Below is a small trained network, with its code and all its weights. Each question gives an input and a class and asks what happens when units are switched off, that is, made to give their printed mean instead of their output.

import numpy as np


def w(rows, s, z=0):
    codes = np.array(rows[::2]) - 128.0
    scale = np.full(codes.shape[1], s)
    scale[-1] = z or s
    return codes * scale


def f(y):
    return y / 2 * (1 + np.tanh(0.7978845608 * (y + 0.044715 * y**3)))


def log_softmax(a):
    a = a - a.max(-1, keepdims=True)
    return a - np.log(np.exp(a).sum(-1, keepdims=True))


def net(x, mask):
    res = np.array(x, float).reshape(1, 6) / 4 @ E
    y = f(res @ A[0][:, :-1].T + A[0][:, -1])
    res = res + np.where(mask, y, B[0][:, -1]) @ B[0][:, :-1]
    return log_softmax(res[-1] @ U[:, :-1].T + U[:, -1])


A, B = {}, {}
E = w([
[43,59,54,98,94,73,118],'x0',
[127,125,130,122,135,133,125],'x1',
[211,69,167,108,204,36,171],'x2',
[131,134,88,95,173,180,250],'x3',
[127,136,126,126,128,123,128],'x4',
[124,144,125,110,157,128,121],'x5',
],0.018)
A[0] = w([
[53,60,44,79,116,66,117,155],'N0',
[136,162,132,135,84,189,122,204],'N1',
[102,155,148,147,84,133,2,173],'N2',
[84,161,73,160,142,201,155,152],'N3',
[101,164,84,120,96,207,81,255],'N4',
[93,129,218,133,135,75,36,228],'N5',
[84,130,71,127,101,168,151,80],'N6',
],0.013,0.0097)
B[0] = w([
[97,34,77,72,91,44,133,253],'N0',
[104,120,132,177,151,201,123,196],'N1',
[248,153,39,120,159,129,103,242],'N2',
[77,159,177,88,138,165,144,202],'N3',
[117,146,61,104,72,215,85,239],'N4',
[158,66,155,159,112,99,57,242],'N5',
[56,123,129,114,116,122,143,182],'N6',
],0.014,0.026)
U = w([
[159,158,126,181,156,167,47,243],'0',
[152,115,53,88,85,113,91,1],'1',
[183,135,252,188,153,74,57,220],'2',
[122,76,155,139,122,43,57,24],'3',
[85,181,185,142,137,192,140,167],'4',
[39,125,128,82,80,127,117,59],'5',
[207,146,176,122,198,128,229,251],'6',
[114,91,108,95,176,72,210,68],'7',
],0.015,0.0037)

Each question gives the input, the list of numbers given to net, and the class t.
The units are the neurons (one row each of A and B). Each row of codes is followed by its name. A weight is (code - 128) times the scale printed after its matrix; where a second scale follows, it is the last column's (A, B and U).
mask holds one flag per neuron, in row order. A switched-off neuron (its flag False) gives its mean, the last column of its row in B, instead of its output. The means were averaged over made-up inputs and are rounded, as every weight is.
A unit's drop is (log p(t) with every unit on - log p(t) with that unit switched off) / (log p(t) with every unit on - log p(t) with every unit switched off).
The circuit of an input: a set's keep is (log p(t) with only the set's units on - log p(t) with every unit switched off) / (log p(t) with every unit on - log p(t) with every unit switched off). Starting from all 7 units, units are removed one at a time, each time the one whose removal leaves the highest keep (on an exact tie, the one counted first), for as long as the keep stays at least 0.8.
units of the circuit, in order: the units of the circuit, biggest drop first
top k neurons: the k neurons with the biggest drops, biggest first
drop when u is switched off: that unit's drop, to one decimal
input [8,6,0,6,8,5], class 5: units of the circuit, in order : [N2]
input [0,3,0,4,8,-6], class 4: top 2 neurons : [N0 N2]
input [-6,7,1,1,5,-5], class 6: units of the circuit, in order : [N5 N4]
input [3,6,4,2,-7,2], class 7: top 2 neurons : [N5 N4]
input [-5,-4,2,-5,4,-4], class 2: top 2 neurons : [N4 N0]
input [8,-5,1,8,5,-6], class 7: top 2 neurons : [N4 N0]
input [0,7,-1,1,-4,-3], class 4: top 3 neurons : [N0 N2 N5]
input [5,0,8,1,-6,0], class 7: units of the circuit, in order : [N5 N4]
input [-1,-4,-5,0,-7,-8], class 0: top 2 neurons : [N0 N2]
input [-7,-7,-1,1,-5,-3], class 4: top 2 neurons : [N2 N5]
input [-4,3,2,5,1,-7], class 6: top 2 neurons : [N0 N4]
input [1,6,-8,7,-6,6], class 5: top 2 neurons : [N6 N4]
input [6,-2,3,-7,3,6], class 3: top 2 neurons : [N5 N4]
input [-3,7,8,6,-8,2], class 6: units of the circuit, in order : [N0]
input [0,-1,0,-6,0,-6], class 0: top 2 neurons : [N0 N2]
input [-5,-2,3,-8,-2,3], class 2: drop when N0 is switched off : 0.1
input [0,-6,-4,7,6,0], class 4: drop when N2 is switched off : 0.0
input [6,5,2,7,5,-1], class 7: drop when N4 is switched off : 0.3
